Here is a tiny trained network, its code and every weight. The questions are about switching its units off for an input and a class, where a switched-off unit gives its printed mean instead of its output.

import numpy as np


def w(rows, s, z=0):
    codes = np.array(rows[::2]) - 128.0
    scale = np.full(codes.shape[1], s)
    scale[-1] = z or s
    return codes * scale


def f(y):
    return np.maximum(y, 0)


def log_softmax(a):
    a = a - a.max(-1, keepdims=True)
    return a - np.log(np.exp(a).sum(-1, keepdims=True))


def net(x, mask):
    res = np.array(x, float).reshape(1, 6) / 4 @ E
    y = f(res @ A[0][:, :-1].T + A[0][:, -1])
    res = res + np.where(mask, y, B[0][:, -1]) @ B[0][:, :-1]
    return log_softmax(res[-1] @ U[:, :-1].T + U[:, -1])


A, B = {}, {}
E = w([
[84,215,219,151,211,108,89,128,136,156,133,135],'x0',
[157,122,147,120,108,116,122,138,148,122,137,147],'x1',
[116,111,144,181,99,96,185,221,130,211,85,151],'x2',
[118,138,121,124,125,126,124,130,141,127,136,123],'x3',
[130,128,114,119,126,128,115,139,149,136,136,134],'x4',
[114,103,131,122,114,189,136,57,114,133,254,166],'x5',
],0.016)
A[0] = w([
[66,197,221,123,174,139,44,97,137,156,133,181,21],'n0',
[182,144,85,60,168,73,101,155,132,66,2,76,126],'n1',
[109,137,91,255,77,117,235,193,117,204,176,191,49],'n2',
[84,152,185,140,169,88,39,198,106,140,71,142,102],'n3',
[151,123,121,92,115,167,163,155,114,125,119,109,193],'n4',
[118,194,192,202,185,119,148,164,152,161,76,151,98],'n5',
[140,238,136,216,141,73,136,219,162,209,85,157,120],'n6',
[174,229,116,93,149,160,67,95,122,76,78,141,6],'n7',
[117,202,226,147,251,100,70,121,109,165,202,171,164],'n8',
],0.0074,0.011)
B[0] = w([
[133,173,199,99,190,57,164,70,196,247,172,80,188],'n0',
[158,215,171,62,135,109,197,133,144,226,86,53,222],'n1',
[152,179,146,59,171,88,187,150,207,188,120,59,206],'n2',
[100,81,170,162,144,102,66,94,71,95,191,164,203],'n3',
[156,182,121,97,118,123,142,98,137,159,133,133,185],'n4',
[108,83,93,163,73,176,106,98,92,86,110,153,209],'n5',
[80,60,112,118,68,117,128,90,109,54,169,141,249],'n6',
[125,133,143,121,88,188,150,207,100,116,39,125,153],'n7',
[103,144,143,141,103,129,172,200,74,169,102,92,251],'n8',
],0.011,0.016)
U = w([
[140,157,166,105,196,102,138,71,150,175,135,123,238],'0',
[88,124,159,153,128,113,150,246,113,165,74,126,3],'1',
[74,66,94,177,112,173,40,48,83,41,159,199,236],'2',
],0.014,0.0006)

Each question gives the input, the list of numbers given to net, and the class t.
The units are the neurons (one row each of A and B). Each row of codes is followed by its name. A weight is (code - 128) times the scale printed after its matrix; where a second scale follows, it is the last column's (A, B and U).
mask holds one flag per neuron, in row order. A switched-off neuron (its flag False) gives its mean, the last column of its row in B, instead of its output. The means were averaged over made-up inputs and are rounded, as every weight is.
A unit's drop is (log p(t) with every unit on - log p(t) with that unit switched off) / (log p(t) with every unit on - log p(t) with every unit switched off).
The circuit of an input: a set's keep is (log p(t) with only the set's units on - log p(t) with every unit switched off) / (log p(t) with every unit on - log p(t) with every unit switched off). Starting from all 9 units, units are removed one at a time, each time the one whose removal leaves the highest keep (on an exact tie, the one counted first), for as long as the keep stays at least 0.8.
units of the circuit, in order: the units of the circuit, biggest drop first
unit that matters most: the unit with the biggest drop
top k neurons: the k neurons with the biggest drops, biggest first
drop of u: that unit's drop, to one decimal
input [-5,-6,0,-5,-6,3], class 2: unit that matters most => n1
input [-1,0,-3,4,1,-6], class 0: top 2 neurons => [n8; n1]
input [-8,-2,-1,-4,-4,-5], class 0: top 3 neurons => [n8; n1; n4]
input [-1,-3,0,8,-5,-6], class 0: top 3 neurons => [n1; n8; n7]
input [-2,2,-1,-5,-7,5], class 2: top 2 neurons => [n1; n2]
input [-4,6,5,7,4,2], class 0: top 2 neurons => [n8; n2]
input [-7,4,-3,4,-4,-6], class 0: top 2 neurons => [n8; n1]
input [-1,2,7,-7,-8,7], class 0: top 2 neurons => [n8; n2]
input [-6,8,-6,7,0,2], class 2: top 3 neurons => [n1; n2; n0]
input [7,-6,5,5,4,6], class 1: top 2 neurons => [n8; n5]
input [0,-8,-7,-6,2,5], class 2: top 3 neurons => [n1; n2; n0]
input [5,6,-6,0,4,-2], class 1: top 2 neurons => [n8; n7]
input [2,-2,-5,-5,2,-1], class 1: top 3 neurons => [n7; n8; n2]
input [6,-3,-7,6,1,0], class 1: units of the circuit, in order => [n8]
input [-8,-1,2,4,1,5], class 0: top 3 neurons => [n8; n6; n2]
input [2,2,-5,-5,8,-5], class 1: top 3 neurons => [n7; n0; n2]
input [-1,1,4,5,-4,2], class 0: top 4 neurons => [n8; n2; n7; n5]
input [2,1,-5,5,-6,-5], class 1: drop of n3 => 0.0
input [6,-7,-4,5,-8,-6], class 1: drop of n7 => 0.7
input [5,6,-3,-6,-6,-2], class 1: drop of n7 => 0.1
input [-5,-3,5,0,2,5], class 0: drop of n8 => 0.5
